Below are the code and all the weights of a small trained network. Each question names an input and a class and asks about switching units off, where a switched-off unit gives its printed mean instead of its output.

import numpy as np


def w(rows, s, z=0):
    codes = np.array(rows[::2]) - 128.0
    scale = np.full(codes.shape[1], s)
    scale[-1] = z or s
    return codes * scale


def f(y):
    return y / 2 * (1 + np.tanh(0.7978845608 * (y + 0.044715 * y**3)))


def log_softmax(a):
    a = a - a.max(-1, keepdims=True)
    return a - np.log(np.exp(a).sum(-1, keepdims=True))


def net(x, mask):
    res = np.array(x, float).reshape(1, 6) / 4 @ E
    y = f(res @ A[0][:, :-1].T + A[0][:, -1])
    res = res + np.where(mask, y, B[0][:, -1]) @ B[0][:, :-1]
    return log_softmax(res[-1] @ U[:, :-1].T + U[:, -1])


A, B = {}, {}
E = w([
[252,35,79,172],'x0',
[45,97,91,214],'x1',
[151,255,109,147],'x2',
[32,39,42,68],'x3',
[146,145,169,127],'x4',
[45,152,177,140],'x5',
],0.0071)
A[0] = w([
[134,6,115,183,254],'n1',
[159,116,193,153,87],'n2',
[135,112,93,152,237],'n3',
[162,85,154,134,47],'n4',
[93,141,84,204,173],'n5',
[132,118,157,163,75],'n6',
[99,116,113,155,135],'n7',
[124,116,147,108,2],'n8',
[181,168,90,105,254],'n9',
[144,92,84,217,200],'n10',
[75,110,88,48,254],'n11',
[114,95,209,88,171],'n12',
[159,105,211,177,153],'n13',
[139,118,129,140,3],'n14',
[154,93,209,121,158],'n15',
[100,137,131,117,216],'n16',
[165,129,159,181,74],'n17',
],0.015,0.0041)
B[0] = w([
[99,27,130,207,248],'n1',
[166,151,2,147,155],'n2',
[42,118,175,193,173],'n3',
[143,85,95,174,148],'n4',
[94,67,204,160,179],'n5',
[114,191,63,182,132],'n6',
[84,94,206,153,150],'n7',
[153,104,115,151,119],'n8',
[135,56,198,148,195],'n9',
[98,71,198,174,205],'n10',
[147,60,207,142,224],'n11',
[148,100,102,186,166],'n12',
[134,156,27,177,178],'n13',
[180,197,106,163,119],'n14',
[180,146,70,186,161],'n15',
[94,98,169,134,164],'n16',
[191,134,61,168,160],'n17',
],0.0085,0.012)
U = w([
[109,153,104,2,2],'0',
[60,152,208,179,254],'1',
[146,247,97,138,3],'2',
[174,106,108,97,62],'3',
[120,160,214,31,132],'4',
],0.0092,0.0041)

Each question gives the input, the list of numbers given to net, and the class t.
The units are the neurons (one row each of A and B). Each row of codes is followed by its name. A weight is (code - 128) times the scale printed after its matrix; where a second scale follows, it is the last column's (A, B and U).
mask holds one flag per neuron, in row order. A switched-off neuron (its flag False) gives its mean, the last column of its row in B, instead of its output. The means were averaged over made-up inputs and are rounded, as every weight is.
A unit's drop is (log p(t) with every unit on - log p(t) with that unit switched off) / (log p(t) with every unit on - log p(t) with every unit switched off).
The circuit of an input: a set's keep is (log p(t) with only the set's units on - log p(t) with every unit switched off) / (log p(t) with every unit on - log p(t) with every unit switched off). Starting from the 12 units with the biggest drops (on a tie, the unit counted first), units are removed one at a time, each time the one whose removal leaves the highest keep (on an exact tie, the one counted first), for as long as the keep stays at least 0.8.
units of the circuit, in order: the units of the circuit, biggest drop first
unit that matters most: the unit with the biggest drop
k most important neurons: the k neurons with the biggest drops, biggest first
drop of u: that unit's drop, to one decimal
input [8,-3,5,4,-4,-7], class 1: units of the circuit, in order	[n3 n10]
input [0,-5,7,-3,-2,-1], class 4: unit that matters most	n9
input [8,-7,3,-8,6,-1], class 2: units of the circuit, in order	[n13 n1]
input [-6,-5,-7,0,-2,-3], class 3: units of the circuit, in order	[n3 n10]
input [-1,-4,2,7,-8,3], class 4: 2 most important neurons	[n1 n10]
input [4,-6,6,-4,0,3], class 3: 2 most important neurons	[n9 n3]
input [0,4,-2,-8,6,-8], class 3: 2 most important neurons	[n9 n10]
input [1,-4,-5,-8,-2,-8], class 3: 2 most important neurons	[n9 n4]
input [-3,-5,3,-1,-7,-8], class 4: drop of n1	0.2
input [3,3,-6,-5,3,-1], class 3: drop of n2	0.3
input [-7,-7,3,4,-8,-2], class 4: drop of n3	0.1
input [-2,-2,7,1,-5,-3], class 4: drop of n1	0.3
